Each row has a name. Each piece below is followed by the name of the row it came from, unless a question asks for something else. Each question is about the rows just above it. Places in a row count from 1.

[155 159 161 114 116]  J
[137 127 128 113 218]  F
[137 127  91 149 110]  T
[116] is at row and place => J, 5
Where in the named rows is [155]? => J, 1
[114] is at row and place => J, 4
[159] is at row and place => J, 2

[ 90  91 183 148 112  78]  R
[ 87  63 100 144  87 200]  X
[ 87  63 100 144  87 206]  B
[ 87  63 180 144  87 206]  G
[ 85  75 188 150  82 111]  Y
[133 136 117 119 135 177]  Q
[113 106 145 131 114 176]  W
[180 195  42  97 174  81]  S
[144 164 103 118 140  53]  P
Where in the named rows is [133]? => Q, 1
Row and place of [111] in the named rows: => Y, 6

[162 155 185 161] -> D
[185 101 187 161] -> C
[186 101  97 154] -> U
Row and place of [162] in the named rows: => D, 1
Where in the named rows is [186]? => U, 1
Row and place of [155] in the named rows: => D, 2
q: [185 101 187 161] => C
[154] is at row and place => U, 4

[ 94 132  81 168  61  61 126  83 123  61 102 155 163  90  91  83 191 152
 175 104 159 142 151] : H
[ 60  67 138 138 147  77  95  63 148 148 117 136 176 195 150 117 159 183
  71 123 152  79 124] : Z
[ 81 149  97 121 161 186 113 119 131 167 175  76 174 118  89  80 102 111
 139 106  91 111  61] : N
[ 89  89 154 194  88 192 154 102 110 156  95  71 123 100  87 127 136  98
 122 182  96  99 112] : K
[146 119 136  68 114  69 196  66 120  65 191 145 172  79 133 187  60 134
  84 180  72 113  89] : E
[77] is at row and place => Z, 6
Where in the named rows is [90]? => H, 14

[113 142 131 137 124 101 127 121 136 104 135 126 135 113 134 134 138 137
 132 101 126 120]  Visib
[123 124 139 123 136 121 138 134 129 117 118 122 144 118 138 125 138 147
 137 118 198 124]  zok
[113 116 131 139 124 101 127 121 136 104 135 126 135 113 134 134 138 137
 132 127 126 120]  nog
[104 136 113 145 129 141 110 127 142 139 140 126 114 103 121 139 146 115
 141 134 129 137]  pur
[102 131 112 149 124 137 106 121 147 139 142 129 113 100 121 150 149 113
 131 140 118 131]  miko
[149 122 135 115 131 114 135 129 117 108 120 133 134 149 134 116 112 134
 132 101 128 121]  dep
Which row holds [104 136 113 145 129 141 110 127 142 139 140 126 114 103 121 139 146 115
 141 134 129 137]? => pur
Where do [113 116 131 139 124 101 127 121 136 104 135 126 135 113 134 134 138 137
 132 127 126 120] appear? => nog
The row with [123 124 139 123 136 121 138 134 129 117 118 122 144 118 138 125 138 147
 137 118 198 124] is => zok
q: [102 131 112 149 124 137 106 121 147 139 142 129 113 100 121 150 149 113
 131 140 118 131] => miko

[ 94 117 135 131  87 146  98] -> durap
[106 135 116 124 141 130 139] -> Gagup
[115 134 137 124 112 140 123] -> Sogid
[115 134 137 124 112 123 107] -> zefi
[144 152 136 128 119 119 122] -> dufiz
[157 117 135 135 150  88 135] -> kovef
[127 120 127 126 136 213 147] -> tizo
[126 132 109 133 150 135 119] -> Kovuk
[87] is at row and place => durap, 5
Row and place of [152] in the named rows: => dufiz, 2
[147] is at row and place => tizo, 7
[132] is at row and place => Kovuk, 2
Where in the named rows is [94]? => durap, 1
Which row holds [115 134 137 124 112 123 107]? => zefi
[128] is at row and place => dufiz, 4

[112 100 107  89 126 146 149 119 122  75 124 135 120 155 122 153 102 145
 119 107 150 115 143 185 128  87  90 103 154 112 106 145 120 148  98 112
  75 144] = Loru
[101  91 107  98 133 183 165 120 151 172 122 159 162 172 126 188  96 188
 115  96 194 120 196 143 135 140 183 103 181  93  97 184 161 180 110  95
 185 178] = dek
[105 111 118 117 126  92  99 139 103  95 122  80  92 107 128  97 114  74
 109 102  95 149  80 205 123  86  70 117 101 101  99  66  95  65 119 102
  51  72] = bubu
[118 109 106 110 120 141 153 113 105 147 117 142 104 151 119 146 109 136
 123 108 146 127 112 218 119  86 140 106 147 120 117 140  98 140 109 117
  47 146] = mafaz
[118 119 128 121 123  64  73 147 109  60 133  65  98  83 131  74 118  54
 117 113  75 167  59 196 127 118  50 124  74 115 115  45 102  43 127 117
  91  49] = gani
[112 100 107 105 126 146 149 119 122 157 124 135 120 155 122 153 102 145
 119 107 150 115 143 185 128  87 144 103 154 112 106 145 120 148 107 112
  75 144] = Vanur
[108  97 108 100 116  91 100 119 123  82 122 105 119 110 122  89  93 100
 107  95  89 115 121 103 122 125 100 112  87  91  95  95 117 100 111  95
 128  98] = bip
[134 130 130 129 141 157 135 140 159 153 136 141 163 135 133 163 124 157
 134 132 168 140 168 118 139 175 154 128 155 129 132 153 172 154 128 128
 217 146] = Kot
[112 100 107 105 126 146 149 118 122 157 124 135 120 171 122 153 102 145
 119 107 150 115 138 185 128  87 183 103 154 112 106 145 120 148 107 112
  75 144] = Das
[ 94  80 103  92 139  96  84 128 119  89 133  81 154 110 131 105  74 107
 102  87  94 125 156 115 136 148 102 103  97  76  76  95 163  98 103  82
 188  91] = Deba
[100  87  99  93 140 119 113 133 157 113 129 104 160 131 130 132  84 126
 107  91 137 143 168 151 142 138 121 101 123  88  93 117 167 118 103  91
 180 112] = let
[ 96  80  96  86 134 128 126  75 149 120 120 114 155 139 125 137  74 140
 101  85 136 114 177 120 133 136 136  95 126  76  78 130 160 131  94  80
 179 128] = nak
Row and place of [178] in the named rows: => dek, 38
[108  97 108 100 116  91 100 119 123  82 122 105 119 110 122  89  93 100
 107  95  89 115 121 103 122 125 100 112  87  91  95  95 117 100 111  95
 128  98] is in which row? => bip
Where do [118 109 106 110 120 141 153 113 105 147 117 142 104 151 119 146 109 136
 123 108 146 127 112 218 119  86 140 106 147 120 117 140  98 140 109 117
  47 146] appear? => mafaz
The row with [ 96  80  96  86 134 128 126  75 149 120 120 114 155 139 125 137  74 140
 101  85 136 114 177 120 133 136 136  95 126  76  78 130 160 131  94  80
 179 128] is => nak
q: [101  91 107  98 133 183 165 120 151 172 122 159 162 172 126 188  96 188
 115  96 194 120 196 143 135 140 183 103 181  93  97 184 161 180 110  95
 185 178] => dek

